Below is a small trained network, with its code and all its weights. Each question gives an input and a target symbol and asks what happens when units are switched off, that is, made to give their printed mean instead of their output.

import numpy as np


def w(rows, s, z=0):
    codes = np.array(rows[::2]) - 128.0
    scale = np.full(codes.shape[1], s)
    scale[-1] = z or s
    return codes * scale


def norm(h):
    return h / np.sqrt((h * h).mean(-1, keepdims=True) + 1e-5)


def f(y):
    return np.maximum(y, 0)


def softmax(a):
    e = np.exp(a - a.max(-1, keepdims=True))
    return e / e.sum(-1, keepdims=True)


def log_softmax(a):
    a = a - a.max(-1, keepdims=True)
    return a - np.log(np.exp(a).sum(-1, keepdims=True))


def net(x, mask):
    ids = ['αβελξστφω'.index(c) for c in x.split()]
    T = len(ids)
    res = E[ids] + P[:T]
    u = 0
    for l in range(3):
        q, k, v = (norm(res) @ M[l].T for M in (Q, K, V))
        z = softmax(np.where(np.tri(T) > 0, q @ k.T / 2**0.5, -1e9)) @ v
        res = res + np.where(mask[u], z, O[l][:, -1]) @ O[l][:, :-1]
        u += 1
        y = f(norm(res) @ A[l][:, :-1].T + A[l][:, -1])
        res = res + np.where(mask[u : u + 4], y, B[l][:, -1]) @ B[l][:, :-1]
        u += 4
    return log_softmax(norm(res)[-1] @ U[:, :-1].T + U[:, -1])


Q, K, V, O, A, B = {}, {}, {}, {}, {}, {}
E = w([
[91,130,137,68],'α',
[140,93,156,139],'β',
[181,121,201,2],'ε',
[145,195,19,108],'λ',
[137,208,119,153],'ξ',
[121,95,61,164],'σ',
[74,63,10,88],'τ',
[92,181,229,121],'φ',
[89,60,104,129],'ω',
],0.014)
P = w([
[85,113,127,189],'0',
[19,40,174,76],'1',
[9,92,164,67],'2',
[14,75,167,75],'3',
[2,119,172,82],'4',
[8,126,186,72],'5',
[4,123,178,92],'6',
[2,125,186,72],'7',
],0.0031)
Q[0] = w([
[106,90,36,2],'L0H0',
[187,134,88,173],'L0H0',
],0.0065)
K[0] = w([
[138,2,133,158],'L0H0',
[135,118,213,105],'L0H0',
],0.0055)
V[0] = w([
[122,133,236,159],'L0H0',
[253,207,98,80],'L0H0',
],0.0052)
O[0] = w([
[189,135,180,113,123],'L0H0',
[111,253,137,145,5],'L0H0',
],0.0051,0.0026)
A[0] = w([
[209,128,51,58,139],'L0N0',
[54,161,40,123,248],'L0N1',
[117,201,152,254,17],'L0N2',
[138,228,169,179,153],'L0N3',
],0.0061,0.0019)
B[0] = w([
[117,255,117,195,225],'L0N0',
[115,80,115,104,254],'L0N1',
[52,110,11,68,142],'L0N2',
[213,57,148,78,158],'L0N3',
],0.0068,0.0031)
Q[1] = w([
[162,147,188,91],'L1H0',
[2,129,146,45],'L1H0',
],0.0085)
K[1] = w([
[51,181,121,119],'L1H0',
[183,235,254,8],'L1H0',
],0.006)
V[1] = w([
[91,53,181,242],'L1H0',
[3,22,85,34],'L1H0',
],0.0062)
O[1] = w([
[52,211,162,124,3],'L1H0',
[3,121,126,163,212],'L1H0',
],0.0029,0.0048)
A[1] = w([
[190,145,105,119,107],'L1N0',
[136,101,1,150,197],'L1N1',
[66,57,159,140,2],'L1N2',
[110,100,177,73,212],'L1N3',
],0.0082,0.00092)
B[1] = w([
[116,160,235,85,144],'L1N0',
[122,105,231,100,202],'L1N1',
[205,191,54,103,202],'L1N2',
[160,70,1,157,255],'L1N3',
],0.0097,0.0062)
Q[2] = w([
[126,145,202,254],'L2H0',
[25,93,106,31],'L2H0',
],0.0073)
K[2] = w([
[108,65,125,4],'L2H0',
[124,226,140,209],'L2H0',
],0.011)
V[2] = w([
[57,48,220,47],'L2H0',
[43,254,134,112],'L2H0',
],0.0066)
O[2] = w([
[85,51,235,125,225],'L2H0',
[123,11,70,2,3],'L2H0',
],0.0093,0.0024)
A[2] = w([
[125,193,90,109,38],'L2N0',
[105,193,104,2,125],'L2N1',
[181,140,187,32,152],'L2N2',
[232,128,151,79,2],'L2N3',
],0.0083,0.0032)
B[2] = w([
[24,43,240,172,140],'L2N0',
[218,104,33,105,211],'L2N1',
[215,63,134,180,255],'L2N2',
[9,78,4,201,190],'L2N3',
],0.0048,0.0061)
U = w([
[82,181,13,122,2],'α',
[167,248,49,174,202],'β',
[240,100,134,180,232],'ε',
[129,144,105,4,105],'λ',
[134,159,199,112,135],'ξ',
[67,130,158,183,76],'σ',
[20,143,105,130,47],'τ',
[138,202,158,167,180],'φ',
[72,79,75,233,103],'ω',
],0.011,0.0018)

Each question gives the input, a string of symbols that net reads in full, and the target symbol t.
The units are the heads (2 rows each of Q, K, V and O) and the neurons (one row each of A and B). Each row of codes is followed by its name. A weight is (code - 128) times the scale printed after its matrix; where a second scale follows, it is the last column's (O, A, B and U).
mask holds one flag per unit, layer by layer, with each layer's heads first. A switched-off unit (its flag False) gives its mean, the last column of its rows in O or B, instead of its output. The means were averaged over made-up inputs and are rounded, as every weight is.
A unit's drop is (log p(t) with every unit on - log p(t) with that unit switched off) / (log p(t) with every unit on - log p(t) with every unit switched off).
The circuit of an input: a set's keep is (log p(t) with only the set's units on - log p(t) with every unit switched off) / (log p(t) with every unit on - log p(t) with every unit switched off). Starting from the 12 units with the biggest drops (on a tie, the unit counted first), units are removed one at a time, each time the one whose removal leaves the highest keep (on an exact tie, the one counted first), for as long as the keep stays at least 0.8.
circuit, biggest first: the units of the circuit, biggest drop first
most important unit: the unit with the biggest drop
top k neurons: the k neurons with the biggest drops, biggest first
k most important neurons of layer l: the k neurons of layer l with the biggest drops, biggest first
drop of u: that unit's drop, to one decimal
input ε σ ω α σ, target σ: circuit, biggest first => (L1N1; L1N3; L2H0)
input α α ω β α ε ε α, target β: circuit, biggest first => (L1N2; L2H0)
input β ε ε σ, target β: circuit, biggest first => (L2H0; L1N2)
input ω ε ε, target ω: 2 most important neurons of layer 1 => (L1N3; L1N1)
input ω ω ξ β ξ λ ε σ, target λ: most important unit => L0N0
input ω λ ξ τ, target λ: circuit, biggest first => (L1N3; L2H0)
input α ε ε σ λ ξ, target λ: top 2 neurons => (L0N2; L0N0)
input β β λ, target λ: top 4 neurons => (L0N0; L1N3; L1N1; L1N2)
input ω ω ε, target ω: 3 most important neurons of layer 1 => (L1N3; L1N2; L1N1)
input τ σ τ, target τ: top 2 neurons => (L1N1; L1N3)
input ω φ λ ε λ ε ω β, target β: top 2 neurons => (L1N2; L0N1)
input ε ε β, target β: circuit, biggest first => (L2H0; L1N2)
input ε ε β λ, target λ: top 2 neurons => (L1N3; L0N0)
input β ε ε ω α, target β: circuit, biggest first => (L2H0)
input λ ε ε λ ξ α ξ, target λ: circuit, biggest first => (L0N2; L2H0; L1N3)
input ε ε ε ε ε ξ, target ξ: top 2 neurons => (L1N2; L0N3)
input ε α ω ω β ε ε ω, target β: circuit, biggest first => (L1N2; L2H0)
input σ α λ τ, target λ: top 2 neurons => (L0N0; L1N3)
input ω α ξ λ ω ε φ, target λ: top 2 neurons => (L0N2; L1N3)
input ω ε α ω σ ξ ξ, target ξ: most important unit => L0N2
input ε ξ ε ε λ, target ε: top 3 neurons => (L1N1; L2N2; L0N3)
input τ β λ β ω ω, target α: top 2 neurons => (L1N2; L0N1)
input ω ω ω ε ε σ, target σ: top 2 neurons => (L1N1; L1N3)
input ω β ε ε ε ε β ε, target β: 2 most important neurons of layer 1 => (L1N1; L1N2)
input λ λ λ λ λ ε ε σ, target λ: top 3 neurons => (L1N3; L0N0; L1N1)
input λ φ λ ε ε ε ω, target λ: 3 most important neurons of layer 1 => (L1N3; L1N1; L1N2)
input λ ε α ε ε λ ε ω, target λ: most important neuron of layer 0 => (L0N0)
input β ω ε ε ε, target β: drop of L1N1 => 0.2
